Below are the code and all the weights of a small trained network. Each question names an input and a class and asks about switching units off, where a switched-off unit gives its printed mean instead of its output.

import numpy as np


def w(rows, s, z=0):
    codes = np.array(rows[::2]) - 128.0
    scale = np.full(codes.shape[1], s)
    scale[-1] = z or s
    return codes * scale


def f(y):
    return y / 2 * (1 + np.tanh(0.7978845608 * (y + 0.044715 * y**3)))


def log_softmax(a):
    a = a - a.max(-1, keepdims=True)
    return a - np.log(np.exp(a).sum(-1, keepdims=True))


def net(x, mask):
    res = np.array(x, float).reshape(1, 8) / 4 @ E
    y = f(res @ A[0][:, :-1].T + A[0][:, -1])
    res = res + np.where(mask, y, B[0][:, -1]) @ B[0][:, :-1]
    return log_softmax(res[-1] @ U[:, :-1].T + U[:, -1])


A, B = {}, {}
E = w([
[159,96,61,154,92,182,162,168,254,61],'x0',
[130,125,136,120,116,119,129,134,122,109],'x1',
[134,133,120,123,129,127,122,141,122,124],'x2',
[120,121,142,113,111,118,139,115,127,108],'x3',
[241,153,202,39,142,118,138,137,198,197],'x4',
[131,128,129,129,128,126,124,133,126,126],'x5',
[134,126,134,125,120,114,126,136,122,111],'x6',
[205,53,113,112,115,152,32,51,76,119],'x7',
],0.014)
A[0] = w([
[69,203,171,124,161,88,114,114,28,158,186],'N0',
[227,80,189,66,157,137,110,74,103,160,110],'N1',
[236,68,75,141,125,188,178,137,210,56,169],'N2',
[105,119,105,179,144,160,89,79,64,57,105],'N3',
[193,118,169,60,123,94,55,61,116,199,121],'N4',
[190,97,77,132,62,148,133,118,204,115,1],'N5',
[157,62,103,143,67,165,68,88,118,127,19],'N6',
[46,132,77,159,87,117,136,198,211,95,159],'N7',
[185,181,171,94,136,115,82,56,108,157,122],'N8',
[180,3,91,132,128,186,38,67,110,95,144],'N9',
[137,159,125,111,186,149,93,116,133,127,106],'N10',
[81,254,176,116,157,114,214,192,128,125,188],'N11',
[79,114,90,174,132,120,104,115,78,98,219],'N12',
[118,177,119,119,161,113,132,116,100,101,107],'N13',
[153,194,119,134,110,107,187,126,164,139,92],'N14',
[101,246,171,142,129,97,200,145,145,141,55],'N15',
[128,137,186,142,114,156,117,139,160,129,90],'N16',
[197,164,169,67,154,136,161,159,197,139,213],'N17',
[49,101,84,153,111,160,211,170,173,92,159],'N18',
[202,157,196,63,106,113,115,152,238,186,71],'N19',
],0.011,0.016)
B[0] = w([
[91,156,78,93,43,61,106,43,137,188,232],'N0',
[162,72,144,139,140,136,146,186,104,87,214],'N1',
[40,209,140,70,80,145,186,151,227,141,251],'N2',
[49,149,101,123,86,55,124,72,104,174,180],'N3',
[169,51,187,179,174,188,119,208,120,102,219],'N4',
[143,84,91,127,100,37,35,21,53,202,165],'N5',
[72,200,89,92,120,143,214,151,254,123,159],'N6',
[152,40,182,83,182,225,130,154,78,98,217],'N7',
[181,79,122,99,151,170,146,124,155,78,193],'N8',
[110,156,96,155,93,41,87,56,63,191,232],'N9',
[135,146,104,98,137,140,132,140,126,103,134],'N10',
[27,185,96,110,78,141,176,151,193,168,240],'N11',
[75,201,138,108,154,212,175,158,188,94,214],'N12',
[104,147,134,95,142,110,147,134,149,124,140],'N13',
[112,109,148,96,149,146,173,141,180,120,156],'N14',
[135,109,99,149,83,71,55,83,51,132,179],'N15',
[126,141,88,102,117,132,144,90,171,123,133],'N16',
[183,95,98,198,144,79,49,90,3,146,242],'N17',
[173,86,174,76,203,147,98,193,111,123,217],'N18',
[15,221,60,117,84,61,183,95,148,208,219],'N19',
],0.0091,0.025)
U = w([
[49,234,111,97,101,136,213,145,254,114,46],'0',
[114,147,89,137,101,51,30,38,32,139,199],'1',
[227,42,202,130,239,228,91,227,101,8,247],'2',
],0.009,0.0011)

Each question gives the input, the list of numbers given to net, and the class t.
The units are the neurons (one row each of A and B). Each row of codes is followed by its name. A weight is (code - 128) times the scale printed after its matrix; where a second scale follows, it is the last column's (A, B and U).
mask holds one flag per neuron, in row order. A switched-off neuron (its flag False) gives its mean, the last column of its row in B, instead of its output. The means were averaged over made-up inputs and are rounded, as every weight is.
A unit's drop is (log p(t) with every unit on - log p(t) with that unit switched off) / (log p(t) with every unit on - log p(t) with every unit switched off).
The circuit of an input: a set's keep is (log p(t) with only the set's units on - log p(t) with every unit switched off) / (log p(t) with every unit on - log p(t) with every unit switched off). Starting from the 12 units with the biggest drops (on a tie, the unit counted first), units are removed one at a time, each time the one whose removal leaves the highest keep (on an exact tie, the one counted first), for as long as the keep stays at least 0.8.
circuit, biggest first: the units of the circuit, biggest drop first
unit that matters most: the unit with the biggest drop
k most important neurons: the k neurons with the biggest drops, biggest first
drop of u: that unit's drop, to one decimal
input [-7,0,-6,-7,4,2,-1,-8], class 1: unit that matters most => N15
input [4,-5,1,-1,-2,-4,2,-6], class 2: 2 most important neurons => (N7 N18)
input [-7,-1,3,-7,1,8,-6,-7], class 1: 3 most important neurons => (N15 N2 N0)
input [1,-2,0,3,7,8,3,2], class 1: 4 most important neurons => (N19 N17 N7 N18)
input [8,-4,-1,2,-5,1,0,-6], class 2: 2 most important neurons => (N7 N18)
input [0,-1,-4,0,8,2,7,8], class 2: 2 most important neurons => (N4 N1)
input [1,0,3,6,0,-1,-3,7], class 0: 2 most important neurons => (N17 N6)
input [-3,0,-5,0,1,7,-7,-6], class 1: 2 most important neurons => (N2 N15)
input [4,6,-7,3,0,-4,-6,6], class 0: 3 most important neurons => (N2 N6 N17)
input [6,-2,-3,2,6,-7,-7,2], class 1: 3 most important neurons => (N17 N5 N11)
input [7,-4,5,2,5,2,7,2], class 1: 4 most important neurons => (N17 N5 N11 N12)
input [-6,-8,0,0,-2,7,-7,-3], class 0: 2 most important neurons => (N17 N9)
input [1,3,-2,2,-5,-3,6,2], class 0: drop of N17 => 4.4
input [-1,8,8,-1,8,6,0,-2], class 1: circuit, biggest first => (N17)
input [-4,-3,0,-4,5,4,6,3], class 2: drop of N4 => 0.5
input [5,5,-2,5,0,5,5,7], class 0: drop of N2 => 6.0
